Below are the code and all the weights of a small trained network. Each question names an input and a class and asks about switching units off, where a switched-off unit gives its printed mean instead of its output.

import numpy as np


def w(rows, s, z=0):
    codes = np.array(rows[::2]) - 128.0
    scale = np.full(codes.shape[1], s)
    scale[-1] = z or s
    return codes * scale


def norm(h):
    return h / np.sqrt((h * h).mean(-1, keepdims=True) + 1e-5)


def f(y):
    return y / 2 * (1 + np.tanh(0.7978845608 * (y + 0.044715 * y**3)))


def log_softmax(a):
    a = a - a.max(-1, keepdims=True)
    return a - np.log(np.exp(a).sum(-1, keepdims=True))


def net(x, mask):
    res = np.array(x, float).reshape(1, 4) / 4 @ E
    u = 0
    for l in range(2):
        y = f(norm(res) @ A[l][:, :-1].T + A[l][:, -1])
        res = res + np.where(mask[u : u + 3], y, B[l][:, -1]) @ B[l][:, :-1]
        u += 3
    return log_softmax(norm(res)[-1] @ U[:, :-1].T + U[:, -1])


A, B = {}, {}
E = w([
[198,77,7,54,177],'x0',
[175,240,178,201,47],'x1',
[166,80,132,224,133],'x2',
[151,210,137,132,185],'x3',
],0.0015)
A[0] = w([
[46,168,236,49,55,114],'L0N0',
[161,190,239,191,52,159],'L0N1',
[165,201,141,4,246,5],'L0N2',
],0.0047,0.0035)
B[0] = w([
[208,92,167,146,2,188],'L0N0',
[222,181,164,122,170,252],'L0N1',
[172,41,53,39,234,153],'L0N2',
],0.0052,0.0035)
A[1] = w([
[179,211,55,236,106,118],'L1N0',
[139,150,51,2,97,41],'L1N1',
[126,41,167,61,25,253],'L1N2',
],0.0047,0.0025)
B[1] = w([
[41,90,58,137,20,195],'L1N0',
[212,92,126,179,71,157],'L1N1',
[165,253,147,131,170,252],'L1N2',
],0.0055,0.0027)
U = w([
[9,219,208,85,227,4],'0',
[39,29,12,240,2,154],'1',
[234,16,2,24,249,251],'2',
[244,244,237,227,36,254],'3',
[14,27,210,36,69,2],'4',
[12,20,141,61,38,2],'5',
[12,17,194,250,240,100],'6',
],0.0058,0.0052)

Each question gives the input, the list of numbers given to net, and the class t.
The units are the neurons (one row each of A and B). Each row of codes is followed by its name. A weight is (code - 128) times the scale printed after its matrix; where a second scale follows, it is the last column's (A, B and U).
mask holds one flag per neuron, layer by layer. A switched-off neuron (its flag False) gives its mean, the last column of its row in B, instead of its output. The means were averaged over made-up inputs and are rounded, as every weight is.
A unit's drop is (log p(t) with every unit on - log p(t) with that unit switched off) / (log p(t) with every unit on - log p(t) with every unit switched off).
The circuit of an input: a set's keep is (log p(t) with only the set's units on - log p(t) with every unit switched off) / (log p(t) with every unit on - log p(t) with every unit switched off). Starting from all 6 units, units are removed one at a time, each time the one whose removal leaves the highest keep (on an exact tie, the one counted first), for as long as the keep stays at least 0.8.
circuit, biggest first: the units of the circuit, biggest drop first
most important unit: the unit with the biggest drop
top k neurons: the k neurons with the biggest drops, biggest first
top k neurons in layer l: the k neurons of layer l with the biggest drops, biggest first
drop of u: that unit's drop, to one decimal
input [4,2,3,5], class 2: top 2 neurons -> L0N2, L0N0
input [4,4,-1,-3], class 1: top 3 neurons -> L0N0, L0N2, L1N0
input [7,3,-1,-7], class 3: top 2 neurons in layer 0 -> L0N2, L0N1
input [-2,-8,-2,-2], class 3: circuit, biggest first -> L1N2
input [4,7,-1,0], class 1: top 4 neurons -> L1N0, L1N2, L0N0, L0N2
input [1,-6,7,5], class 6: top 2 neurons -> L0N1, L0N2
input [-4,-4,4,8], class 0: circuit, biggest first -> L0N0, L1N1
input [-1,-6,6,-4], class 6: circuit, biggest first -> L0N0, L0N2, L0N1, L1N0
input [-2,-7,5,-6], class 0: top 2 neurons -> L1N2, L0N2
input [3,-4,4,-3], class 6: circuit, biggest first -> L0N0, L0N2, L0N1
input [-2,-4,2,2], class 6: circuit, biggest first -> L0N0, L1N2, L0N2
input [7,2,-3,-7], class 3: top 2 neurons -> L0N2, L1N1
input [-5,-7,4,4], class 6: top 2 neurons -> L0N0, L1N2
input [1,0,6,-5], class 1: most important unit -> L0N0
input [-3,-7,2,-4], class 0: circuit, biggest first -> L0N0, L0N2, L1N1
input [-4,-7,6,1], class 6: top 2 neurons in layer 0 -> L0N0, L0N2
input [0,1,8,0], class 1: top 3 neurons -> L1N0, L1N2, L0N0
input [1,0,2,2], class 1: top 2 neurons -> L0N2, L0N0
input [0,-3,4,-2], class 6: top 2 neurons -> L0N0, L0N2
input [-2,-2,-7,7], class 2: most important unit -> L0N2
input [6,6,6,-2], class 1: top 2 neurons -> L1N0, L0N0
input [-2,-1,8,0], class 1: drop of L1N2 -> 0.5
input [-1,-3,1,-1], class 0: drop of L1N1 -> 0.1
input [7,4,8,-2], class 1: drop of L0N2 -> 0.1
input [6,7,-4,7], class 2: drop of L0N2 -> 0.5
